(in the rows, 128 means zero)
Each row has a class, written after it, and each block has its own classes.
[143 137 163 132  84 154 148 100 115 136 128 107  75 153  87 156 129 119
 157  97 152 136 149 122 169 184 128 141 132  55 116 120 128 103] | Lifo
[127 179 111 127  89 135 161 174 173  59 128 135 120 130  98 149 100 133
 158 114 132 132  85 123 156 200 157  92 131  87  76 136 126 123] | kupiv
[ 46  86 104 165 108 105 128 165 124 115 150 157 126 125 101  93 113 169
 109 141 142 135 147  96 143 119 147 132 171 145 175 155 161 128] | sizi
[ 43  87 111 159 105 100 125 180 131 119 149 156 125 126 103  86 131 180
 118 150 146 149 158 104 154 138 149 126 178 122 166 152 166 142] | tosi
[136 171 101 121  93 148 164 176 155  60 129 138 113 135 107 148 113 129
 147 137 132 121  96 118 141 206 162 102 137 107  95 137 124 110] | sisa
[ 60  96 116 162 104  83 109 193 112 134 141 146 124 132  73  91 115 176
 126 129 152 136 162 107 149 121 129 128 177 145 170 143 136 143] | Lifo
[130 177 109 131  79 139 163 175 151  76 121 151 119 123  93 149  90 119
 141 130 133 129 101 119 154 200 165 108 128  85  87 142 132 105] | sizi
[ 53 113 121 163 103 103 106 168  92 130 127 166 115 136  91  93 127 173
 116 134 155 126 171 106 156 120 134 123 178 124 141 160 173 140] | rirar
[132 201 106 118  89 152 155 164 161  83 129 146 145 132 115 132  97 115
 152 116 142 135 107 119 150 208 147 106 129  84  86 135 111 114] | Rini
[ 44  92 109 157 104  80 117 191 102 131 151 173 123 134  88  91 120 182
 120 137 153 137 177 105 161 148 140 117 182 118 157 159 152 139] | tosi
[ 43  84 105 156 107  98 132 184 135 113 149 156 130 128 101  84 123 185
 117 146 144 146 145 107 149 143 141 120 177 129 168 152 165 141] | tosi
[148 174 151 128  89 159 148 106  72 114 123 127  75 139 112 166 125 117
 154 100 145 122 124 133 166 183 121 131 128  74  81 114 149 103] | rirar
[ 48  98  96 162 113  99 136 184 113 110 143 163 132 121  95  89 108 174
 104 145 137 131 138 102 147 129 146 128 169 147 161 153 167 120] | sizi
[153 138 148 126  85 168 160  78 117 120 142 129  64 156  94 166 156 119
 135 128 147 123 142 116 139 190 142 125 128  51 103 134 146  93] | sisa
[127 146 137 131  98 169 160  98 131 124 146 119  61 148  97 160 148 125
 134 111 145 131 149 127 170 193 134 131 136  35 107 127 150 106] | vub
[ 55  87 123 165 108  87 104 190 110 130 143 147 127 138  79  88 113 173
 120 131 145 138 163 104 146 114 133 134 180 139 171 141 135 142] | Lifo
[ 55  80  95 164  94  92 127 180 124 122 157 161 128 146  97  89 138 171
 100 151 136 133 133 104 142 116 154 120 168 141 173 158 158 136] | depa
[130 156 137 122  93 169 155  94 119 133 141 125  83 153 100 155 115 115
 151 111 153 137 137 122 170 208 127 123 119  31  93 142 157  99] | Girep
[149 143 139 132  74 153 159 103 104 134 135 132  73 166  97 167 152 112
 137 111 147 128 131 126 164 188 148 118 115  44 102 137 138  99] | depa
[150 151 135 121  81 161 162 110  74 108 155 135  70 142 109 165 123 119
 140 106 134 110 131 123 133 196 139 129 139  73  89 120 136  79] | sisa
[137 152 141 123  77 146 162 129  80 109 151 137  78 142 105 165 112 126
 144 105 140 130 133 132 159 224 138 128 137  44  82 114 141  88] | tosi
[130 173 102 123  90 153 168 174 162  70 124 146 111 136  98 142 114 121
 148 136 133 120 100 117 145 207 168 100 139  94  89 137 127 104] | sisa
[ 46  85 105 159  96 113 117 185 111 110 168 154 132 128 107 103 142 169
 113 148 137 137 130  97 155 125 134 116 183 140 167 141 168 126] | mese
[131 146 142 131  87 161 159 103 127 133 150 130  64 145  96 164 150 126
 141 112 151 127 157 124 176 182 130 132 138  38 108 134 137 112] | vub
[146 159 133 118 103 147 157 120  85  94 145 121  78 139 115 168 112 132
 152  85 137 119 119 135 155 200 132 118 125  73  74 114 138  98] | kupiv
[139 146 155 125  83 157 154 114 113 136 130 113  75 148  97 155 112 116
 155  91 151 128 146 128 173 199 128 136 126  57 110 117 125  98] | Lifo
[ 46  81 105 159 100 105 112 181 118 109 166 160 136 133  97  95 146 165
 123 149 143 138 133  95 169 131 132 117 182 148 176 147 156 135] | mese
[ 46 103 112 159  94 105 124 179 114 100 139 161 134 127 102  83 121 182
 120 147 141 132 132 108 156 122 127 125 176 149 151 154 176 138] | rirar
[122 158 142 135  91 159 154  97 125 134 150 118  60 148  92 165 142 125
 132 100 153 129 150 118 174 195 128 129 141  37 111 132 140 104] | vub
[113 182 100 120  94 152 157 173 182  75 141 144 139 132 111 138  71 115
 153 128 139 132  92 122 165 205 147 106 129  79  90 147 134 110] | Girep
[136 150 128 125  86 159 158 129  89 101 165 127  67 136 105 167 121 137
 139 104 143 119 133 131 165 199 129 140 145  61  99 116 132 102] | vub
[ 57  91 102 160  82  73 119 186  93 129 165 172 130 156  74  95 129 175
 103 138 139 129 155  99 152 123 145 111 167 120 163 159 138 133] | depa
[ 49  88  98 162  98 103 144 181 108 100 156 169 132 122  98  88 106 171
 117 144 139 134 128  95 164 148 138 128 176 150 168 156 159 131] | sizi
[111 177  99 126  90 148 161 180 176  82 131 149 126 133 102 138  84 117
 163 126 140 136  95 124 168 203 146 103 131  75  89 154 144 115] | Girep
[ 39  88  96 155 113 111 124 176 132 120 161 159 135 132  98  82 110 178
 116 156 147 141 138 100 153 132 132 123 174 127 163 167 181 138] | Girep
[127 188 112 117  90 134 151 164 171  60 139 128 128 128  98 146  89 125
 147 109 134 132  91 127 146 206 157  95 121  88  72 129 115 111] | kupiv
[ 56  94 118 157  98  79 109 195 104 133 151 146 133 131  77  84 106 174
 123 125 145 134 156 103 151 124 128 130 181 150 171 137 125 143] | Lifo
[ 51  86  96 157 104 115 140 175 117 104 159 162 120 130 102  92 131 180
 110 154 139 123 139  98 127 129 142 122 182 155 166 152 164 125] | sisa
[ 41  81 108 157 101  99 130 185 125 113 151 157 126 130  99  86 126 184
 123 144 146 149 145 104 156 144 143 121 176 127 168 152 161 140] | tosi
[ 47  98 100 158 110  97 114 178 110 124 170 149 115 127  91  95 131 182
  99 137 148 131 169 106 143 130 131 127 190 133 159 154 146 143] | vub
[148 145 128 128  68 153 162 122  77 110 155 129  74 158 111 169 130 115
 132 103 131 124 119 132 150 199 148 126 123  56  92 119 140  85] | depa
[ 54  79  99 169  96  99 117 177 120 118 152 152 120 148  96  95 148 174
 101 151 141 139 140 101 144 110 162 122 166 133 175 158 165 134] | depa
[ 52  93 116 161 101  88 112 196 106 140 145 150 126 131  79  86 110 174
 122 127 154 132 171 104 153 124 134 129 185 143 165 143 135 138] | Lifo
[120 173 105 119  89 152 138 169 165  73 144 132 128 133 108 145 119  93
 154 120 139 137 103 120 173 211 155  97 138  97  96 127 115 104] | mese
[122 172 106 121  94 152 138 170 164  67 144 134 127 139 110 150 118  99
 149 128 142 133  95 118 172 220 154  99 136  96  99 126 116 108] | mese
[141 183 109 124  79 149 168 178 155  86 125 162 137 130 106 138 119 126
 168 128 136 132 110 117 166 185 149 106 137  77  84 141 128 117] | Rini
[144 154 136 131  76 152 166 121  68 111 142 144  81 135 100 169 103 126
 135 110 140 115 127 125 152 197 142 137 130  64  86 121 141  77] | sizi
[122 175 122 132  73 147 160 179 160  69 115 152 124 130 108 142 112 129
 156 138 138 127  91 124 167 183 145 107 143 100  81 144 143 124] | rirar
[ 51  92 112 158  98  99 123 172 134  97 159 155 131 129 100  97 114 190
 117 136 133 132 122 102 140 119 142 115 166 133 151 148 159 141] | kupiv
[131 172  96 126  84 148 155 164 168  76 131 125 117 150 108 140 120 102
 142 124 138 139 106 126 156 211 177 101 119  83 101 131 118 119] | depa
[ 50  91 110 157 102  92 102 190  99 125 160 164 128 139  88 102 148 169
 119 145 153 133 155  95 169 131 134 112 184 136 163 156 145 132] | mese
[ 62  97 111 163  96 111 132 169 122 120 152 175 147 133 102  88 140 182
 126 150 145 138 147  92 147 108 129 129 180 129 162 159 161 138] | Rini
[128 178  99 117  92 158 159 166 160  63 136 131 116 134 116 145 106 119
 133 133 139 122 106 122 127 219 165 103 133 104  86 135 121 100] | sisa
[148 142 146 129  76 168 172  88 108 119 143 138  69 151  94 162 144 124
 138 123 145 117 133 115 147 197 135 124 134  51 101 135 148  89] | sisa
[122 189 106 121 103 137 151 169 181  59 129 128 131 132 109 149  89 127
 145 112 137 127  92 127 146 210 158  92 122  97  75 132 120 117] | kupiv
[132 142 150 129  82 170 147  96 110 123 154 127  74 154 103 168 161  99
 146 114 150 136 130 112 188 208 132 120 137  46 107 121 144  95] | mese
[126 178 112 124  90 133 160 175 174  60 130 137 125 130  97 150  92 140
 156 114 130 125  81 125 159 191 156  95 125  87  81 132 125 115] | kupiv
[150 156 152 130  78 164 163  87 111 130 144 153  95 153 100 156 147 111
 156 110 152 132 146 111 179 192 121 129 134  37  95 142 144  97] | Rini
[117 191 116 125  86 161 147 164 167  67 111 137 118 132 117 138 101 106
 154 121 146 131 106 132 162 210 154 107 132  95  75 136 135 119] | rirar
[ 56 105 112 159 106  78 113 181 105 110 155 162 130 131  91  97 117 192
 115 133 145 128 148 101 145 131 137 111 176 138 140 157 150 145] | kupiv
[ 46  90 118 157  92  82 115 186 104 141 149 169 121 135  85  89 131 186
 114 145 150 140 183 101 149 141 149 119 186 106 150 161 151 139] | tosi
[ 32  90  96 165 106 112 132 180 122 119 174 155 110 119 105  85 130 182
 103 143 141 132 157 104 151 128 137 136 196 130 171 146 167 148] | vub
[121 183 103 123  88 147 157 166 160  78 125 138 119 124 101 139  88 107
 134 126 138 132 113 123 150 217 173 109 124  87  85 137 126  98] | sizi
[ 46  93 110 157 111  96 105 183 104 123 163 167 128 140  89  99 142 161
 111 146 149 130 159  95 170 133 137 115 182 125 165 146 152 132] | mese
[131 138 155 128  79 148 163 101 116 134 141 137  71 153  97 161 140 125
 148 115 156 137 156 120 181 217 136 125 134  27 103 136 146 104] | tosi
[ 51  97  88 152 104 108 144 189 118  99 158 160 126 127  98  85 123 179
 110 152 135 123 139  98 124 135 146 116 182 153 161 144 157 129] | sisa
[146 161 145 126  75 166 153 111  75  99 131 132  77 138 113 163 121 121
 156 103 146 123 115 134 166 197 119 129 133  77  78 122 155  99] | rirar
[119 178 114 120  87 136 151 185 163  75 127 136 124 134 104 143  90 129
 146 123 142 142 108 130 156 226 163 105 127  72  89 134 114 112] | tosi
[150 157 137 128  76 168 164 119  76 115 149 156  95 143 123 165 127 124
 158 103 145 122 132 124 156 186 120 133 140  60  82 130 139  91] | Rini
[122 164 119 126  64 133 167 185 170  86 134 153 119 126  99 141 108 127
 150 135 130 139 111 125 155 204 164 105 145  65  82 138 131 113] | tosi
[ 50  84 103 162 104 100 129 172 117 114 155 162 129 123  97  93 115 175
 107 149 144 136 130  95 148 123 142 130 169 158 172 156 155 127] | sizi
[131 173  94 123  88 149 154 165 174  80 129 124 116 150 112 143 116  99
 141 118 140 135 108 132 150 211 177 101 116  87  98 137 115 113] | depa
[ 45  84 113 164 102 100 124 192 128 124 149 143 130 128  93  84 111 174
 129 130 143 138 148 104 154 117 130 135 181 151 181 135 145 142] | Lifo

A new block, with new classes.
[107 129 144 120 161 113 123 176 128 148 116 168 106 152 142 144 129 120
  89 150 118 107 126 140 160 142 169 171 107 127 137 133 137 127] | mesut
[ 79 124 123 117 136 125 116 142 134 111 155 144 148 112 130 106 102 106
 137 122 138 131 120 125 116 118 105 108 117 145 110 111 107 101] | mesut
[139 137  64  98 160 136 135 132 139 117 144  91 118 166  88  52  86 127
 107 179 126 157 109 102  95 117 126 129 112 182  93 102  89 124] | mited
[141 122  85  81  85 167 158 128 135 123 115 172 129 167 102  93 110 127
 145 138 156 128 107 139 132 141 135  87  80 123  86 121 148 136] | paro
[104 134 104  80 132 138 167 139 139 144 104 164 116 191  97 111 114  87
 120 152 132 105 135 146 154 127 139 129 118 119 133 135 148 150] | vapaz
[108 127 115 123 152 106 130 121 152 126 142 111 143 156 124 113 149 122
 119 151 130 140 110 112 104 107 138  91 116 156 125 103 138 119] | rep
[102 102  93 110 114 129 118 122 127 165 179 123 124 157  94 160 133 111
 142 155 117 124 107 108 146 115 128 116 134 157 149 111 130 136] | vapaz
[120 111 101 113 152 120 128 118 141 129 156 117 134 104 115 178 131 105
 117 135 137 148 107 103 129 117 156 128 146 156 153 102 157 127] | mesut
[120 163  85 120 180 123 176 141 139 110 109 143 101 203 124 108 153  96
 143 131 204 138 120 117 125 112 153  73 116 120 122 126 157 146] | mesut
[118 130  94 155  85 122 122 141 126 175 164 197 159 105  95 108  91 129
 146 145  93 158 135 139 133  74 116 125 137  96 106 124 120 131] | bet
[135 104  99 131 132 140 140 123 117 150 129 154 119 121 120 108 130 110
 152 153 100 131 124 116 137 149 106 140 145 115 130 139 124 133] | rupa
[ 73 113 140 139 121 144 118 168 144 164 147 144 142 132 124 107  83  90
 135 130 144 125  76 152 141 129 164 114 111 125 100 101 166 123] | mesut
[135 108 105 118 140 116 128 135 145 185 155 166 126 194 115  84 151  98
 127 184 116 135 110 109 112 100 152  87 120 139 136 135 179 113] | vapaz
[ 96 106 121 116 153 113  96 113 147 147 167 127 150  86 119 142 135 131
 118 160  95 123 107 129  99  90 128 122 114 168 150 110 143 134] | rep
[ 82  80 114 104 133 131 115 116 145 125 142 128 145 137 157 147 120 125
 137 143 138 105  74 134 116 119 122  88 137 142 144 126 144 103] | kove
[ 91 121 120 117 135 119  97 117 134 134 167 105 163 133 145 127 114 117
 111 137 124 124  95 106 111 132 110  91 125 169 130  87 137 107] | mited
[133 107  90  72  99 137 124 130 115 162 150 177 131 144 133 144 129 128
 140 168 117 129  94 123 132 127 120 109 117 155 124 122 144 115] | bet
[112 129 142 175 118 139 151 134 126 138 134 165 123 172  82  88 120  99
  96 133 132 141 167  98 125 140 155 155 153 107 132 147 142 141] | mited
[124 122 138 112 143 126 123 164 139 112 145 114 110 116 107 114 117 105
 119 146 123 146 125 112 119 124 151 151 125 144 109 112 124 116] | mesut
[114 108 106 107 138 127 116 130 136 157 161 116 146 125 144 141 108 124
 113 161 112 126  81 134 114  96 144 117 113 169 129  82 156 107] | rupa
[ 67 117 103 118 140 129 127 136 138 152 162 139 167 120 130  99  99 118
 148 143 126 142  71 131 116 122 108  77  95 153 106 117 128 109] | mesut
[ 87 112 125 131 128 135 124 116 126 156 141  90 135 139 152 139 117 124
 132 148 107 135  86 130 131 143 133 130 122 170 135 117 132 115] | rupa
[ 87 132 112 107 159 126 147 123 129 141 137 133 136 136 137 106 118 121
 120 164 136 126 108 128 104  98 147  86 124 153 115 115 146 111] | rep
[145 132 134  79 115 146 125 160 132  72 103 183 122 116 106  57  97 148
 102 106 144 113 147 165  78 108 137 119  51 146  69 122 131 133] | paro
[ 96 122 136 105 139 146 146 121 149  86 107 155 144 124 140 112 121 137
 109 101 155 108 118 137  99 163 106 105  87 153 135 130 140 116] | Laf
[ 84 123 124  85  91 129 123 126 140 155 143 119 144 161 152 150 116 128
 144 157 108 162  84 134 125 129 138 112  99 188 145 125 157 123] | bet
[ 98 100 113  94 124 134 125 126 139 127 139 128 130 182 177  90 112 123
 128 184 146 127 101 109 115 123 115  88 137 143 111 140 111  59] | kove
[114 129 113  92 137 127 110 131 131 162 174 133 139  89 141 155 115 121
 150 143 124 145  99 126 141 120 117 131 108 152 143 115 138 123] | mesut
[116 131  94  99 129  99 128 117 114 157 140  98 125 149 136 203 153 120
 143 139 119 154 111 109 160 126 132 121 142 165 164 133 145 163] | vapaz
[144 122  77  86 144 123 134 131 144 116 131 127 120 152  88  88 124 107
 130 160 136 146 116 123 119 113 116 148 122 159  94 111 101 145] | rep
[ 72 124 100  84 100 134 120 110 129 121 164 134 158 107 139 136  95 118
 121 151 139 132 104 124 112  94  86  92 130 168 111  96 120  93] | bet
[ 91  99 108 109 141 115 117 123 139 123 158 139 131 115 124 156 135 116
 110 160 112 123 113 103  98  96 144  90 148 168 152  89 160 105] | bet
[ 59 121 116 100 128 117 130 158 125  86 102 128 144 185 179  94  91  99
 115 163 136 126  94 120 115 123  92  89 132 143  97 129 118 119] | mited
[ 94 102 113 105 106 148 153 128 138 129 133 155 123 157 124 119 124 109
 146 141 146 141 101 117 104 132 147  69 124 151 140 119 185 123] | bet
[ 91  97 106 176 131 137 117 108 146 155 141  89 131 155 127 151 138 125
 131 147 113 113  84 121 145 148 133 106 130 128 153 102 137 129] | rupa
[130 106  80  85 117 131 154 120 123 137 128 130 140 178 133 140 138 129
 133 154 154 146  78 110 135 145 134  83 118 156 105 112 141 125] | rep
[168 123 104  92 142 145 124 135 124  80 118 108  94 175  90  96 143 123
 106 147 142 112 137  96 103 153 127 132 119 151 107 120 103 139] | mited
[ 86 115  98 129 129 138 127 100 131 149 160 121 147 130 111 135 121 116
 124 150 118 126 104 127 121 118 105 134 120 166 133 115 116 133] | rupa
[111 124 128 141 121 120 146 152 131 134 120 145 130 168  92  82 110 117
 131  99 127 133 119 148 131 128 136 127 110 124 108 132 127 140] | vapaz
[142 142  93  85 103 149 136 154 143 115 141 165 140 180 132  81 103 149
 132 147 159 140 117 127 105 122 107  92  65 155  84 114 106 101] | Laf
[ 78 128 103 113 128 125 124 103 145 161 150 104 165 139 140 103 116 109
 136 161 141 155  98 110 113 126 112  77 142 152 107 132 132 108] | kove
[153 125 137 109  94 143 140 163 130 135  99 143 104 224 143 136 149 112
 132 140 141 109 114 143 163 159 144 144  98 106 115 125 145 141] | rupa
[127 148 127 146  87 136 130 130 125  70 107 196 157 152 106  96 117 106
 103  94 166 121 184 134 105 108 104 144 141 114  68 145  83 112] | Laf
[ 98 114 116 105 108 135 122 123 148 116 140 123 127 136 126 126 128 119
 124 157 133 136 110 115 104 115 119  89 118 153 133 111 153 119] | bet
[123 130  83  81 107 129 103 123 137 139 165 149 148 109  99 132 108 122
 117 158 119 141 125 128 105  85 116 117 113 173 111  95 127 127] | bet
[ 74 101 100 139 138 140 128  93 132 150 148 110 139 105 146 150 117 120
 151 155 112 129  90 127 119 114 109 107 136 149 164 128 144 134] | rupa
[ 96 127 110  88  87 161 132 156 125 164 144 177 117 206 138  79  91 110
 154 165 142 108  99 148 142 133 134  98  98 142  93 105 127  85] | bet
[ 87 122 107  72  97 135 116 122 131 142 163 140 158  94 127 140  90 133
 140 142 105 144 104 139 113 110 103 109 103 179 127 103 131 117] | bet
[117 119  63 135 103 150 150  98 133 142 127 143 149 167  96  88 116 120
 143 142 170 157 105 121 130 131 112  88 119 127  91 135 118 148] | rep
[101 142 121 140 158 115 150 124 147 127 143 120 138 130 104 104 140 105
 125 145 129 171 130 101 104 115 136 114 126 143 131 143 137 129] | mesut
[121 131 100  94 136 125 130  95 146 131 146 101 150 106 115 141 144 112
 136 145 147 158 108 112 102 106 122  91 124 163 131 111 163 153] | rep
[ 94 131 117 123  89 114 135 156 141 151 164 161 127 164 122  93 105 100
 177 152 110 188 124 120 130  95 109 142 134 144 128 131 124 128] | bet
[ 69 104 112 109 151 139 128 119 151 137 167 147 147 118 135 118 117 118
 125 144 143 115  91 115 129 144  95  88  95 146 147 110 133  96] | mesut
[115 122 137 109 128 133 134 119 142  93 109 104 110 116 117 122 150 123
 119 133 138 147 120 113 101 144 146 109 107 159 123 136 168 155] | paro
[129 137  64 123 126 110 106 138 154 148 178 190 164 143  90 136 111 111
  84 142 160 138 143 117 151  83 106 140 103 126 109  84 109 131] | mesut
[155 147 102 167 119 125 165 136 128 154 123 138 129 229  87  54 142 102
 133 139 134 175 128 117 116 126 158 136 127 138  75 136 116 126] | rupa
[145 105  94  91 120 143 151 131 148 105 111 142 130 160 143 143 116 103
 143 142 140 126  93 122 132 138 147 118 151 138 126 106 149 101] | Laf
[ 98 116 115  93 107 128 115 118 146 150 155  95 158 117 105 155 106 144
 123 137  83 117  98 142 143 125 108 116  89 147 144 105 117 127] | vapaz
[ 91 120 112 120 136 117  98 143 142 153 180 122 153 103 136 154 112 123
 129 154 115 133  96 119 133 103 126 104 114 145 128  92 128 107] | mesut
[113 120  99  82 138 124 127 111 136 119 146 136 149 120 154 171 131 125
 127 149 135 146  96 117 101 108 123 120 127 195 145 124 147 122] | Laf
[ 68 102 144 112 100 126 125 161 148 171 128 153 127 218 172 107 129 115
 138 178 109 136  68 131 136 154 147  92  92 159 138 128 172 101] | bet
[ 91 107 136  94 139 138 135 146 156 111 108 119 122 162 150 104 118 135
 123 142 146 120  90 144 108 141 144  88  72 153 134 116 163 135] | rep
[133 113 107 105 163 113 112 104 127 106 123  69 117  70 123 191 149 120
 106 152 132 124  96 118 124 106 138 144 164 153 129 107 138 156] | rep
[121 144 125  88 143 121 129 119 138 155 134  96 136 158 141 125 138 114
 133 164 126 147  95 133 116 114 165 115 114 177 116 115 154 122] | rep
